Below are the code and all the weights of a small trained network. Each question names an input and a target symbol and asks about switching units off, where a switched-off unit gives its printed mean instead of its output.

import numpy as np


def w(rows, s, z=0):
    codes = np.array(rows[::2]) - 128.0
    scale = np.full(codes.shape[1], s)
    scale[-1] = z or s
    return codes * scale


def norm(h):
    return h / np.sqrt((h * h).mean(-1, keepdims=True) + 1e-5)


def f(y):
    return np.maximum(y, 0)


def softmax(a):
    e = np.exp(a - a.max(-1, keepdims=True))
    return e / e.sum(-1, keepdims=True)


def log_softmax(a):
    a = a - a.max(-1, keepdims=True)
    return a - np.log(np.exp(a).sum(-1, keepdims=True))


def net(x, mask):
    ids = ['γζηθπτφψω'.index(c) for c in x.split()]
    T = len(ids)
    res = E[ids] + P[:T]
    u = 0
    for l in range(3):
        r = norm(res)
        for j in range(2):
            rows = slice(2 * j, 2 * j + 2)
            q, k, v = (r @ M[l][rows].T for M in (Q, K, V))
            z = softmax(np.where(np.tri(T) > 0, q @ k.T / 2**0.5, -1e9)) @ v
            o = O[l][rows]
            res = res + np.where(mask[u + j], z, o[:, -1]) @ o[:, :-1]
        u += 2
        y = f(norm(res) @ A[l][:, :-1].T + A[l][:, -1])
        res = res + np.where(mask[u : u + 4], y, B[l][:, -1]) @ B[l][:, :-1]
        u += 4
    return log_softmax(norm(res)[-1] @ U[:, :-1].T + U[:, -1])


Q, K, V, O, A, B = {}, {}, {}, {}, {}, {}
E = w([
[181,172,170],'γ',
[98,91,99],'ζ',
[192,112,110],'η',
[74,120,106],'θ',
[85,165,5],'π',
[247,196,132],'τ',
[148,131,126],'φ',
[98,165,176],'ψ',
[20,86,108],'ω',
],0.02)
P = w([
[193,73,132],'0',
[248,119,139],'1',
[205,75,96],'2',
[84,204,117],'3',
[232,77,172],'4',
[168,90,101],'5',
[135,199,77],'6',
[108,27,160],'7',
[151,95,109],'8',
[76,212,58],'9',
[51,2,117],'10',
],0.0086)
Q[0] = w([
[26,27,161],'L0H0',
[2,148,116],'L0H0',
[95,201,48],'L0H1',
[113,247,40],'L0H1',
],0.0095)
K[0] = w([
[129,97,104],'L0H0',
[154,170,114],'L0H0',
[118,246,143],'L0H1',
[50,116,176],'L0H1',
],0.014)
V[0] = w([
[87,45,91],'L0H0',
[157,154,54],'L0H0',
[176,206,126],'L0H1',
[177,104,9],'L0H1',
],0.012)
O[0] = w([
[100,66,108,254],'L0H0',
[141,121,2,170],'L0H0',
[104,97,130,63],'L0H1',
[147,20,12,223],'L0H1',
],0.01,0.0037)
A[0] = w([
[254,95,62,237],'L0N0',
[34,125,142,104],'L0N1',
[105,141,17,211],'L0N2',
[39,173,156,4],'L0N3',
],0.0072,0.002)
B[0] = w([
[137,101,220,234],'L0N0',
[219,144,197,185],'L0N1',
[253,35,98,255],'L0N2',
[44,118,222,153],'L0N3',
],0.006,0.0055)
Q[1] = w([
[69,254,228],'L1H0',
[68,194,98],'L1H0',
[203,171,142],'L1H1',
[236,226,82],'L1H1',
],0.0063)
K[1] = w([
[156,135,215],'L1H0',
[184,254,186],'L1H0',
[223,188,99],'L1H1',
[124,251,146],'L1H1',
],0.0081)
V[1] = w([
[203,182,98],'L1H0',
[254,209,135],'L1H0',
[183,168,127],'L1H1',
[155,142,76],'L1H1',
],0.0098)
O[1] = w([
[136,164,114,63],'L1H0',
[168,178,55,1],'L1H0',
[189,126,101,73],'L1H1',
[117,102,255,130],'L1H1',
],0.0065,0.0056)
A[1] = w([
[189,127,36,7],'L1N0',
[190,255,175,136],'L1N1',
[146,86,164,135],'L1N2',
[155,129,216,224],'L1N3',
],0.0085,0.0019)
B[1] = w([
[130,160,170,208],'L1N0',
[118,3,162,239],'L1N1',
[60,148,171,252],'L1N2',
[255,97,67,239],'L1N3',
],0.0058,0.0026)
Q[2] = w([
[224,10,195],'L2H0',
[121,154,98],'L2H0',
[91,81,111],'L2H1',
[118,96,102],'L2H1',
],0.012)
K[2] = w([
[100,66,104],'L2H0',
[182,127,77],'L2H0',
[79,102,246],'L2H1',
[101,78,226],'L2H1',
],0.013)
V[2] = w([
[107,82,133],'L2H0',
[42,114,86],'L2H0',
[90,242,223],'L2H1',
[3,177,58],'L2H1',
],0.0067)
O[2] = w([
[108,94,221,197],'L2H0',
[154,2,9,169],'L2H0',
[137,68,117,3],'L2H1',
[208,83,64,72],'L2H1',
],0.0067,0.0049)
A[2] = w([
[162,99,202,189],'L2N0',
[177,208,2,254],'L2N1',
[92,9,211,152],'L2N2',
[27,149,76,213],'L2N3',
],0.0078,0.0064)
B[2] = w([
[70,181,97,197],'L2N0',
[205,73,101,176],'L2N1',
[100,154,97,254],'L2N2',
[255,135,162,200],'L2N3',
],0.013,0.009)
U = w([
[143,107,62,12],'γ',
[99,58,208,250],'ζ',
[102,190,251,199],'η',
[110,90,113,107],'θ',
[128,160,109,27],'π',
[174,99,172,2],'τ',
[39,254,15,122],'φ',
[194,127,55,200],'ψ',
[207,160,95,121],'ω',
],0.0094,0.0054)

Each question gives the input, a string of symbols that net reads in full, and the target symbol t.
The units are the heads (2 rows each of Q, K, V and O) and the neurons (one row each of A and B). Each row of codes is followed by its name. A weight is (code - 128) times the scale printed after its matrix; where a second scale follows, it is the last column's (O, A, B and U).
mask holds one flag per unit, layer by layer, with each layer's heads first. A switched-off unit (its flag False) gives its mean, the last column of its rows in O or B, instead of its output. The means were averaged over made-up inputs and are rounded, as every weight is.
A unit's drop is (log p(t) with every unit on - log p(t) with that unit switched off) / (log p(t) with every unit on - log p(t) with every unit switched off).
The circuit of an input: a set's keep is (log p(t) with only the set's units on - log p(t) with every unit switched off) / (log p(t) with every unit on - log p(t) with every unit switched off). Starting from the 12 units with the biggest drops (on a tie, the unit counted first), units are removed one at a time, each time the one whose removal leaves the highest keep (on an exact tie, the one counted first), for as long as the keep stays at least 0.8.
units of the circuit, in order: the units of the circuit, biggest drop first
unit that matters most: the unit with the biggest drop
top k neurons: the k neurons with the biggest drops, biggest first
top k neurons in layer l: the k neurons of layer l with the biggest drops, biggest first
which heads matter: for each layer, one digit per head in row order, 1 if its drop is at least 0.15 and else 0, layers parted by /
drop of u: that unit's drop, to one decimal
input ω ω γ φ, target φ: top 3 neurons	L1N1, L2N3, L2N0
input ω ω ψ ω ω φ, target ζ: which heads matter	10 / 10 / 00
input π τ φ π ψ γ, target η: top 2 neurons	L0N0, L0N2
input η γ ψ η, target η: units of the circuit, in order	L0H1
input φ ω ω ω π ψ, target φ: units of the circuit, in order	L2N0, L2N2
input θ ω ω φ, target φ: top 4 neurons	L2N0, L2N3, L1N2, L2N1
input φ ψ ω φ ω γ, target η: which heads matter	00 / 00 / 01
input π ω φ ω, target ψ: units of the circuit, in order	L0H0, L2N3
input φ ω φ ω η π π ω ω π τ, target ζ: top 3 neurons	L0N0, L2N3, L2N1
input ω φ ψ φ π ψ ζ, target η: top 3 neurons	L1N1, L0N3, L0N2
input ψ ψ φ ω τ ω ψ φ ζ θ, target η: which heads matter	01 / 00 / 00
input ω ω τ ω η ψ ω ω ω ω τ, target ζ: top 3 neurons in layer 2	L2N3, L2N1, L2N0
input ω ω ω π φ φ ω ψ ψ ζ, target η: drop of L0H1	1.0
input ψ ω ψ π ω ω ω ω φ, target ζ: drop of L2N0	-0.1
input ω η ψ φ ω ψ η, target η: unit that matters most	L1N1
input ζ π ω π ω π ω, target ψ: drop of L2N3	0.1
input φ γ ω ω τ φ ω γ ψ φ, target η: drop of L0H1	0.9
